Below is a small trained network, with its code and all its weights. Each question gives an input and a class and asks what happens when units are switched off, that is, made to give their printed mean instead of their output.

import numpy as np


def w(rows, s, z=0):
    codes = np.array(rows[::2]) - 128.0
    scale = np.full(codes.shape[1], s)
    scale[-1] = z or s
    return codes * scale


def f(y):
    return np.maximum(y, 0)


def log_softmax(a):
    a = a - a.max(-1, keepdims=True)
    return a - np.log(np.exp(a).sum(-1, keepdims=True))


def net(x, mask):
    res = np.array(x, float).reshape(1, 8) / 4 @ E
    y = f(res @ A[0][:, :-1].T + A[0][:, -1])
    res = res + np.where(mask, y, B[0][:, -1]) @ B[0][:, :-1]
    return log_softmax(res[-1] @ U[:, :-1].T + U[:, -1])


A, B = {}, {}
E = w([
[88,107,36,128,220,73,12,91,50],'x0',
[33,131,81,136,117,242,237,16,144],'x1',
[148,166,147,105,164,56,70,17,121],'x2',
[239,75,168,2,175,159,146,137,93],'x3',
[139,2,102,209,184,83,128,187,172],'x4',
[98,144,139,154,117,101,142,84,119],'x5',
[102,171,72,87,79,176,84,203,30],'x6',
[189,178,98,79,62,116,154,168,99],'x7',
],0.0069)
A[0] = w([
[105,170,153,152,108,26,72,141,153,187],'neuron 0',
[139,58,153,127,166,108,100,78,164,252],'neuron 1',
[150,180,159,87,88,121,86,105,112,220],'neuron 2',
[149,192,169,82,123,121,135,38,132,157],'neuron 3',
[100,131,136,154,57,191,217,124,185,249],'neuron 4',
[131,2,134,155,218,91,125,129,162,231],'neuron 5',
[96,145,54,126,164,110,67,153,45,236],'neuron 6',
[133,159,86,114,90,149,104,174,65,215],'neuron 7',
],0.0082,0.0029)
B[0] = w([
[161,167,130,211,91,55,100,134,101,210],'neuron 0',
[152,91,154,159,204,86,133,94,151,220],'neuron 1',
[168,177,163,103,159,77,126,150,53,212],'neuron 2',
[148,218,191,79,236,108,172,80,122,216],'neuron 3',
[65,150,214,148,46,236,254,110,237,244],'neuron 4',
[135,4,79,183,198,74,80,132,239,255],'neuron 5',
[78,101,15,121,84,158,33,94,83,236],'neuron 6',
[110,93,103,52,37,176,105,147,77,221],'neuron 7',
],0.0071,0.0093)
U = w([
[151,41,103,188,213,72,93,122,190,137],'0',
[81,105,54,55,109,171,87,100,76,101],'1',
[126,172,98,197,87,70,80,158,95,5],'2',
[165,201,168,77,205,99,136,86,87,173],'3',
[200,111,177,68,94,134,157,254,148,130],'4',
[44,148,159,174,108,171,195,75,195,205],'5',
],0.0084,0.0012)

Each question gives the input, the list of numbers given to net, and the class t.
The units are the neurons (one row each of A and B). Each row of codes is followed by its name. A weight is (code - 128) times the scale printed after its matrix; where a second scale follows, it is the last column's (A, B and U).
mask holds one flag per neuron, in row order. A switched-off neuron (its flag False) gives its mean, the last column of its row in B, instead of its output. The means were averaged over made-up inputs and are rounded, as every weight is.
A unit's drop is (log p(t) with every unit on - log p(t) with that unit switched off) / (log p(t) with every unit on - log p(t) with every unit switched off).
The circuit of an input: a set's keep is (log p(t) with only the set's units on - log p(t) with every unit switched off) / (log p(t) with every unit on - log p(t) with every unit switched off). Starting from all 8 units, units are removed one at a time, each time the one whose removal leaves the highest keep (on an exact tie, the one counted first), for as long as the keep stays at least 0.8.
units of the circuit, in order: the units of the circuit, biggest drop first
unit that matters most: the unit with the biggest drop
k most important neurons: the k neurons with the biggest drops, biggest first
drop of u: that unit's drop, to one decimal
input [5,-3,7,-4,-1,-4,3,-4], class 2: units of the circuit, in order -> (neuron 0; neuron 5)
input [4,-3,-2,0,-5,-8,-2,8], class 1: 2 most important neurons -> (neuron 7; neuron 6)
input [1,-7,-8,3,-2,-2,6,2], class 1: units of the circuit, in order -> (neuron 6; neuron 7)
input [3,-6,1,1,-2,0,4,8], class 1: unit that matters most -> neuron 7
input [3,-4,3,0,7,5,7,4], class 1: 2 most important neurons -> (neuron 6; neuron 7)
input [-5,5,-5,8,1,-2,7,-6], class 5: 2 most important neurons -> (neuron 4; neuron 2)
input [8,-2,2,-6,2,-4,8,-5], class 1: 2 most important neurons -> (neuron 6; neuron 7)
input [8,2,-6,-6,-5,-4,-5,-2], class 1: units of the circuit, in order -> (neuron 6; neuron 5)
input [0,-8,-8,-5,0,-1,8,6], class 1: units of the circuit, in order -> (neuron 7; neuron 6)
input [-7,-3,-6,3,5,5,-2,0], class 5: 3 most important neurons -> (neuron 4; neuron 2; neuron 7)
input [-4,5,8,-4,-7,-6,5,7], class 3: 2 most important neurons -> (neuron 3; neuron 2)
input [3,6,8,2,-2,6,0,1], class 3: drop of neuron 3 -> 0.1
input [0,4,-7,8,7,-3,8,2], class 1: drop of neuron 7 -> 0.3
input [5,2,-1,-3,6,3,5,8], class 1: drop of neuron 6 -> 0.1
input [-3,0,-4,-6,6,-6,3,-1], class 5: drop of neuron 4 -> 0.5
input [4,-4,-8,5,-4,7,3,7], class 1: most important neuron -> (neuron 6)
